Below is a small trained network, with its code and all its weights. Each question gives an input and a class and asks what happens when units are switched off, that is, made to give their printed mean instead of their output.

import numpy as np


def w(rows, s, z=0):
    codes = np.array(rows[::2]) - 128.0
    scale = np.full(codes.shape[1], s)
    scale[-1] = z or s
    return codes * scale


def f(y):
    return y / 2 * (1 + np.tanh(0.7978845608 * (y + 0.044715 * y**3)))


def log_softmax(a):
    a = a - a.max(-1, keepdims=True)
    return a - np.log(np.exp(a).sum(-1, keepdims=True))


def net(x, mask):
    res = np.array(x, float).reshape(1, 4) / 4 @ E
    y = f(res @ A[0][:, :-1].T + A[0][:, -1])
    res = res + np.where(mask, y, B[0][:, -1]) @ B[0][:, :-1]
    return log_softmax(res[-1] @ U[:, :-1].T + U[:, -1])


A, B = {}, {}
E = w([
[91,46,134,140,147,112,87,182,159,27],'x0',
[139,136,198,77,54,65,122,167,18,111],'x1',
[8,97,75,136,164,146,111,159,69,197],'x2',
[112,219,193,233,135,172,15,173,112,158],'x3',
],0.012)
A[0] = w([
[70,105,115,149,120,121,114,153,137,28,74],'neuron 1',
[74,65,87,153,116,113,108,145,94,153,75],'neuron 2',
[127,119,69,153,178,174,108,37,183,142,116],'neuron 3',
[71,80,146,67,153,117,122,157,164,52,109],'neuron 4',
[101,102,111,103,125,98,59,144,135,61,121],'neuron 5',
[130,92,74,189,122,154,138,130,175,113,92],'neuron 6',
[173,150,174,198,144,158,53,186,125,105,117],'neuron 7',
[152,130,156,89,85,129,135,144,71,104,112],'neuron 8',
[45,108,115,135,135,125,149,136,90,193,69],'neuron 9',
[128,134,138,99,60,130,101,184,84,110,136],'neuron 10',
[142,164,114,75,104,141,174,46,120,223,53],'neuron 11',
[128,104,161,136,95,82,135,146,92,146,69],'neuron 12',
[101,86,76,122,154,54,198,84,105,60,140],'neuron 13',
[95,174,151,192,105,155,77,169,128,117,147],'neuron 14',
[130,64,132,121,157,139,122,203,141,87,81],'neuron 15',
[137,131,145,108,110,65,127,154,51,88,122],'neuron 16',
[36,113,93,117,147,124,142,153,90,178,63],'neuron 17',
[84,127,101,112,183,138,150,191,65,146,62],'neuron 18',
[109,128,106,77,111,129,190,64,121,140,107],'neuron 19',
[108,108,131,115,136,128,219,142,128,122,131],'neuron 20',
[156,136,112,138,163,182,162,156,198,115,131],'neuron 21',
[141,243,107,106,133,159,193,29,92,210,43],'neuron 22',
[119,151,53,56,77,136,191,150,152,65,96],'neuron 23',
[108,80,98,86,115,89,181,134,154,90,116],'neuron 24',
[248,179,136,155,84,99,152,78,139,72,45],'neuron 25',
[227,163,137,134,112,68,119,139,194,82,3],'neuron 26',
[121,83,135,122,52,71,111,169,58,130,111],'neuron 27',
[123,52,109,98,119,90,161,98,137,133,136],'neuron 28',
[127,141,119,165,215,156,115,140,199,135,122],'neuron 29',
[114,130,59,110,141,182,108,98,198,103,98],'neuron 30',
[151,108,155,149,117,157,142,141,132,49,54],'neuron 31',
[129,152,139,202,111,134,49,155,124,149,130],'neuron 32',
[141,154,146,93,90,60,107,209,63,101,116],'neuron 33',
[87,82,122,161,168,114,84,135,196,57,69],'neuron 34',
],0.011,0.0041)
B[0] = w([
[92,181,109,254,67,96,77,108,80,95,197],'neuron 1',
[70,120,124,108,89,97,131,104,183,61,185],'neuron 2',
[141,76,89,108,107,216,176,134,72,131,221],'neuron 3',
[168,195,117,183,116,59,113,131,75,127,213],'neuron 4',
[107,166,131,214,107,106,94,136,82,127,191],'neuron 5',
[180,97,96,124,133,177,134,145,95,119,180],'neuron 6',
[138,178,175,53,182,76,111,139,155,157,239],'neuron 7',
[145,70,102,139,117,177,171,145,110,119,196],'neuron 8',
[89,126,105,115,80,122,138,52,204,41,193],'neuron 9',
[133,113,59,118,129,188,145,160,115,154,193],'neuron 10',
[108,178,130,196,104,71,67,100,48,158,219],'neuron 11',
[150,94,106,142,121,141,174,149,127,155,166],'neuron 12',
[121,148,157,89,193,91,91,155,141,162,236],'neuron 13',
[136,141,198,75,201,76,108,156,153,175,225],'neuron 14',
[103,157,122,198,97,110,93,142,82,119,189],'neuron 15',
[181,72,61,134,127,199,185,173,113,126,209],'neuron 16',
[121,100,144,86,60,118,134,78,203,64,203],'neuron 17',
[122,95,134,104,90,136,134,71,190,59,180],'neuron 18',
[113,181,138,122,200,115,100,139,142,164,202],'neuron 19',
[109,127,152,93,170,118,119,155,131,138,183],'neuron 20',
[157,36,91,130,117,164,167,116,91,128,189],'neuron 21',
[132,161,105,212,84,40,117,138,60,139,249],'neuron 22',
[131,157,184,66,162,136,106,139,131,130,214],'neuron 23',
[121,158,188,87,182,94,99,147,153,157,222],'neuron 24',
[89,89,138,137,91,123,122,77,181,64,253],'neuron 25',
[94,89,129,97,90,132,104,61,221,39,224],'neuron 26',
[139,94,90,142,122,194,188,156,130,161,209],'neuron 27',
[143,195,160,59,198,126,107,169,127,151,214],'neuron 28',
[164,86,102,112,140,200,147,137,111,167,209],'neuron 29',
[157,100,83,94,127,208,184,137,131,180,197],'neuron 30',
[116,157,129,176,74,122,102,82,130,120,170],'neuron 31',
[148,182,166,56,197,116,86,167,140,140,224],'neuron 32',
[174,85,132,114,127,203,160,150,88,129,224],'neuron 33',
[148,151,104,204,116,115,122,107,80,143,209],'neuron 34',
],0.0085,0.015)
U = w([
[144,154,176,67,227,91,117,181,144,154,140],'0',
[161,52,105,129,129,207,198,173,79,148,113],'1',
[140,167,133,232,84,56,111,134,49,125,214],'2',
[127,87,146,109,73,109,138,63,247,30,3],'3',
],0.014,0.0025)

Each question gives the input, the list of numbers given to net, and the class t.
The units are the neurons (one row each of A and B). Each row of codes is followed by its name. A weight is (code - 128) times the scale printed after its matrix; where a second scale follows, it is the last column's (A, B and U).
mask holds one flag per neuron, in row order. A switched-off neuron (its flag False) gives its mean, the last column of its row in B, instead of its output. The means were averaged over made-up inputs and are rounded, as every weight is.
A unit's drop is (log p(t) with every unit on - log p(t) with that unit switched off) / (log p(t) with every unit on - log p(t) with every unit switched off).
The circuit of an input: a set's keep is (log p(t) with only the set's units on - log p(t) with every unit switched off) / (log p(t) with every unit on - log p(t) with every unit switched off). Starting from the 12 units with the biggest drops (on a tie, the unit counted first), units are removed one at a time, each time the one whose removal leaves the highest keep (on an exact tie, the one counted first), for as long as the keep stays at least 0.8.
units of the circuit, in order: the units of the circuit, biggest drop first
unit that matters most: the unit with the biggest drop
k most important neurons: the k neurons with the biggest drops, biggest first
drop when u is switched off: that unit's drop, to one decimal
input [-2,1,5,4], class 3: units of the circuit, in order -> (neuron 9; neuron 17)
input [6,-6,-4,-4], class 1: units of the circuit, in order -> (neuron 30)
input [4,6,7,-2], class 3: 3 most important neurons -> (neuron 17; neuron 9; neuron 2)
input [-5,0,6,1], class 3: 2 most important neurons -> (neuron 9; neuron 17)
input [7,5,-7,2], class 2: 2 most important neurons -> (neuron 5; neuron 1)
input [-8,7,1,-5], class 2: 2 most important neurons -> (neuron 11; neuron 22)
input [-6,-7,1,-7], class 0: 3 most important neurons -> (neuron 19; neuron 28; neuron 13)
input [-2,2,-1,1], class 1: 4 most important neurons -> (neuron 1; neuron 4; neuron 11; neuron 5)
input [-7,1,8,5], class 3: 3 most important neurons -> (neuron 9; neuron 17; neuron 18)
input [6,-7,6,-8], class 0: 3 most important neurons -> (neuron 13; neuron 24; neuron 28)
input [-4,-6,7,6], class 3: 2 most important neurons -> (neuron 9; neuron 17)
input [6,0,3,5], class 2: 4 most important neurons -> (neuron 1; neuron 34; neuron 5; neuron 28)
input [-7,1,-3,-5], class 2: 2 most important neurons -> (neuron 22; neuron 11)
input [-1,4,5,-3], class 3: 3 most important neurons -> (neuron 9; neuron 17; neuron 18)
input [5,5,0,6], class 0: 2 most important neurons -> (neuron 7; neuron 14)
input [7,-1,8,-5], class 3: unit that matters most -> neuron 17
input [1,4,-4,1], class 1: drop when neuron 23 is switched off -> 0.0
input [-6,2,8,8], class 0: drop when neuron 25 is switched off -> 0.5
input [2,-6,8,3], class 3: drop when neuron 9 is switched off -> 0.2
input [3,-8,-3,-6], class 1: unit that matters most -> neuron 3
